Each row has a name. Each question is about the rows just above it. Places in a row count from 0.

zupaf: [184 122 187 125 117 123 107 142  68 178  99  78 169 158  87]
keb: [112 131 121 129 134 124 169  96 143 153 129 115 147 136 108]
fov: [153 114 166 130 107 102 133 105  84 184  86 124 145 114 118]
vos: [184 122 187 125 117 123 107 142  68 178  99 168 120 118 152]
Where does [153 115 166 130 107 102 133 105  84 184  86 124 145 114 118] differ from fov, and what was there?  1, [114]
One entry of vos was changed: [184 122 187 125 117 123 107 142  69 178  99 168 120 118 152]. Where, and from what?  8, [68]
One entry of vos was changed: [184 122 187 125 117 123 107 142  68 178  99 168 119 118 152]. Where, and from what?  12, [120]
Where does [185 122 187 125 117 123 107 142  68 178  99 168 120 118 152] differ from vos, and what was there?  0, [184]
Where does [184 122 187 125 118 123 107 142  68 178  99 168 120 118 152] differ from vos, and what was there?  4, [117]
Changed zupaf: [184 122 187 125 117 123 107 142  68 178  99  78 168 158  87]. Place and old value:  12, [169]
Changed vos: [184 122 187 125 117 123 107 142  68 178 100 168 120 118 152]. Place and old value:  10, [99]

fov: [120 128 107 170 124 107 141 125]
vos: [ 95 142 133 153  96 100 124 121]
las: [134 125 143 140 126 134 166 144]
Zatig: [146 129 102 146 138 114  85 121]
zupaf: [113 131 138 113 121 129  86 139]
pif: [126 129 122 157 128 110 146 108]
Damek: [134 168 121 115 127 149 127 102]
fovos: [113 131 138 113 121 129 113 176]
dufoz: [137 139 123 151 125 125 162 127]
Petep: [151 115 134 123 117 170  82 121]
noner: [134 168 121 115 127 145 127 102]
Where does [151 115 135 123 117 170  82 121] differ from Petep, and what was there?  2, [134]
One entry of pif was changed: [126 129 122 157 128 110 147 108]. Where, and from what?  6, [146]
One entry of vos was changed: [ 95 143 133 153  96 100 124 121]. Where, and from what?  1, [142]

vos: [151 156 124 113 147 134 109 133 102 111 101 111  49  85  95 112  91 123
  72 101 108 155 131 141 130 107 192  54 128 107 153 111 112 121 167  73
 136 131 135  89 180 133 106]
las: [124 116 154  91 134 162 118 145 106 166 135  90 146 153 157 165 171 135
 132 168 162  74 135 123 130 113 140 126 146 141 104 183 164 135  72 148
 154 171 125  60 155 112 197]
Zatig: [104 168 116  81 112 142 109 124 137 116 133 179 138 104 132 104 126 127
 168 139 153 149 167 184 139 119 103 153 107 121 154 105  97 160 183 154
 128 173  88  70 153  88  54]
pif: [171 145  94 141 154  84 153 111 104  87 128 124 135 107 107 114  94 173
 138 113 173 157 110  52  74 181 128 146 109 151 133 126 117  90 135  79
 107 117 154 154 153 193 112]
fovos: [108 166 122 123 128  94 133 125 141 134  96 108  90  80 174  81 174 126
 152 124 106 136 133 212 114  99 172 123 121 146 178 114  82 147 166 143
 117 107 114 159  61 110  97]
zupaf: [151 156 124 113 147 134 109 133 102 111 101 111  49  85  95 112  91 123
  72 101 108 155 131 141 130 107 192  54 128 122 122 162  91 132 114  88
  82 175 100 130 129 116 161]
Damek: [128 120 144 140 141 165 150 121 110 135 171  98 144 139 169 155 131 179
 142 181  81 139 100 123  48 140  96 104 174 116  99 145 123 166 102 169
 142 143 155 128  72  87 174]
fov: [138 173 122 140 160 104 171 105 120 154 128 132 104 120 117  81 134 165
 128 157 129 165 111 169 103 153 152 112 147  97 192 164  62 178  76 188
 134 110 132 174 129 120 162]
One entry of fovos was changed: [108 166 122 123 128  94 133 125 141 134  96 108  90  80 174  81 174 126
 152 124 106 136 133 212 114  99 172 123 121 146 178 114  82 147 166 143
 117 107 114 158  61 110  97]. Where, and from what?  39, [159]
Changed fovos: [108 166 122 123 128  94 133 125 141 134  96 108  90  80 174  81 174 126
 152 124 106 136 133 212 114  99 172 123 121 146 178 114  81 147 166 143
 117 107 114 159  61 110  97]. Place and old value:  32, [82]

noner: [144 125 138 130 129 132 132 145 135 139 129 131 134 127 117 143 111 130
 124 129 124 118 114 122 130 131]
fov: [132 168 170 135 131 151 125 196 153  54  92 140 106 109  94  75 104 129
  69 146  64  71 108 135 115 170]
fovos: [126 117 120 152 153 125 137 140 127 131 135 140 124 124 121 138 123 123
 130 131 125 133 123 126 153 124]
zupaf: [131 188 140 113 146 142 171 210 137 103 123 122 121 129  74  79 103 125
  88 145 101  92 101 172 137 161]
Zatig: [ 91 107  99 170 117 133 132 110 112 106 103 120 109 115 158 119 140 117
 133 107 114 116 128 135  95 144]
Changed fovos: [126 117 120 152 153 125 137 140 127 131 135 140 124 124 121 138 123 123
 130 131 125 133 123 126 154 124]. Place and old value:  24, [153]
Where does [ 91 107  99 170 117 133 132 110 112 106 102 120 109 115 158 119 140 117
 133 107 114 116 128 135  95 144] differ from Zatig, and what was there?  10, [103]
One entry of fov was changed: [132 168 170 135 131 151 125 196 153  54  92 140 106 109  95  75 104 129
  69 146  64  71 108 135 115 170]. Where, and from what?  14, [94]
Changed noner: [144 125 138 130 129 132 132 145 134 139 129 131 134 127 117 143 111 130
 124 129 124 118 114 122 130 131]. Place and old value:  8, [135]
Where does [131 188 140 113 146 142 171 210 137 103 123 122 121 129  74  79 103 124
  88 145 101  92 101 172 137 161] differ from zupaf, and what was there?  17, [125]

noner: [105 179  97 214  96 124  92  79 144 176 123]
keb: [105 179  97 214  96  92 131 169 101 121 105]
Petep: [105 179  97 214 139  92 131 169 101 121 105]
Where does [105 179  97 214 138  92 131 169 101 121 105] differ from Petep, and what was there?  4, [139]
One entry of noner was changed: [105 179  97 214  95 124  92  79 144 176 123]. Where, and from what?  4, [96]
One entry of noner was changed: [105 179  97 214  97 124  92  79 144 176 123]. Where, and from what?  4, [96]
Changed Petep: [105 179  97 214 139  92 131 169 101 120 105]. Place and old value:  9, [121]

